Below are the code and all the weights of a small trained network. Each question names an input and a class and asks about switching units off, where a switched-off unit gives its printed mean instead of its output.

import numpy as np


def w(rows, s, z=0):
    codes = np.array(rows[::2]) - 128.0
    scale = np.full(codes.shape[1], s)
    scale[-1] = z or s
    return codes * scale


def f(y):
    return np.maximum(y, 0)


def log_softmax(a):
    a = a - a.max(-1, keepdims=True)
    return a - np.log(np.exp(a).sum(-1, keepdims=True))


def net(x, mask):
    res = np.array(x, float).reshape(1, 6) / 4 @ E
    y = f(res @ A[0][:, :-1].T + A[0][:, -1])
    res = res + np.where(mask, y, B[0][:, -1]) @ B[0][:, :-1]
    return log_softmax(res[-1] @ U[:, :-1].T + U[:, -1])


A, B = {}, {}
E = w([
[125,133,126,136,140,129],'x0',
[199,191,68,87,99,123],'x1',
[90,207,184,109,114,66],'x2',
[129,128,129,128,128,128],'x3',
[134,125,132,125,123,125],'x4',
[133,163,182,126,113,246],'x5',
],0.014)
A[0] = w([
[114,88,36,104,143,8,80],'N0',
[101,184,188,96,125,91,122],'N1',
[130,173,151,122,90,213,106],'N2',
[42,46,203,148,144,128,4],'N3',
[206,28,41,128,161,199,161],'N4',
[123,158,136,101,152,169,78],'N5',
[119,232,179,111,128,67,173],'N6',
[144,153,177,82,125,218,66],'N7',
[214,232,38,92,105,131,32],'N8',
],0.016,0.0035)
B[0] = w([
[207,197,137,211,135,155,254],'N0',
[89,105,121,131,62,158,197],'N1',
[172,157,147,197,155,141,211],'N2',
[131,92,93,45,220,94,215],'N3',
[53,121,160,115,19,145,250],'N4',
[177,118,117,148,106,117,162],'N5',
[76,109,147,120,34,153,226],'N6',
[174,204,105,173,128,101,212],'N7',
[102,60,111,55,249,92,245],'N8',
],0.018,0.02)
U = w([
[27,161,97,120,15,194,197],'0',
[210,254,68,209,146,170,6],'1',
[102,116,37,52,223,125,183],'2',
],0.0081,0.0013)

Each question gives the input, the list of numbers given to net, and the class t.
The units are the neurons (one row each of A and B). Each row of codes is followed by its name. A weight is (code - 128) times the scale printed after its matrix; where a second scale follows, it is the last column's (A, B and U).
mask holds one flag per neuron, in row order. A switched-off neuron (its flag False) gives its mean, the last column of its row in B, instead of its output. The means were averaged over made-up inputs and are rounded, as every weight is.
A unit's drop is (log p(t) with every unit on - log p(t) with that unit switched off) / (log p(t) with every unit on - log p(t) with every unit switched off).
The circuit of an input: a set's keep is (log p(t) with only the set's units on - log p(t) with every unit switched off) / (log p(t) with every unit on - log p(t) with every unit switched off). Starting from all 9 units, units are removed one at a time, each time the one whose removal leaves the highest keep (on an exact tie, the one counted first), for as long as the keep stays at least 0.8.
units of the circuit, in order: the units of the circuit, biggest drop first
k most important neurons: the k neurons with the biggest drops, biggest first
drop of u: that unit's drop, to one decimal
input [2,-4,0,1,-1,-4], class 1: 2 most important neurons	N8, N0
input [0,3,-6,0,-3,-3], class 0: units of the circuit, in order	N4
input [-3,-6,6,-8,-8,-7], class 1: 4 most important neurons	N0, N4, N8, N3
input [-2,5,5,-1,-8,-1], class 0: 3 most important neurons	N6, N3, N1
input [7,1,-6,-5,-7,4], class 0: 2 most important neurons	N4, N0
input [3,-7,-4,-7,8,7], class 1: 3 most important neurons	N8, N7, N2
input [-1,-7,-8,3,-2,-8], class 0: 4 most important neurons	N4, N8, N7, N2
input [-5,-7,-5,4,3,-7], class 1: 2 most important neurons	N0, N8
input [4,6,-4,5,-7,4], class 2: 3 most important neurons	N8, N0, N6
input [-1,8,-8,7,7,-8], class 0: 4 most important neurons	N4, N7, N3, N2
input [-5,-2,3,7,6,-6], class 1: 2 most important neurons	N0, N4
input [6,-1,-5,-7,5,7], class 1: 2 most important neurons	N7, N2
input [4,-7,5,1,6,-8], class 1: 3 most important neurons	N0, N8, N4
input [4,4,-2,1,0,-1], class 2: 2 most important neurons	N8, N6
input [-3,-8,-5,6,-1,1], class 2: units of the circuit, in order	N3
input [-3,-7,5,-8,1,3], class 2: drop of N5	0.0
input [-5,8,-4,0,0,-3], class 2: drop of N8	5.0
input [-2,4,-8,0,3,-4], class 0: drop of N4	5.5
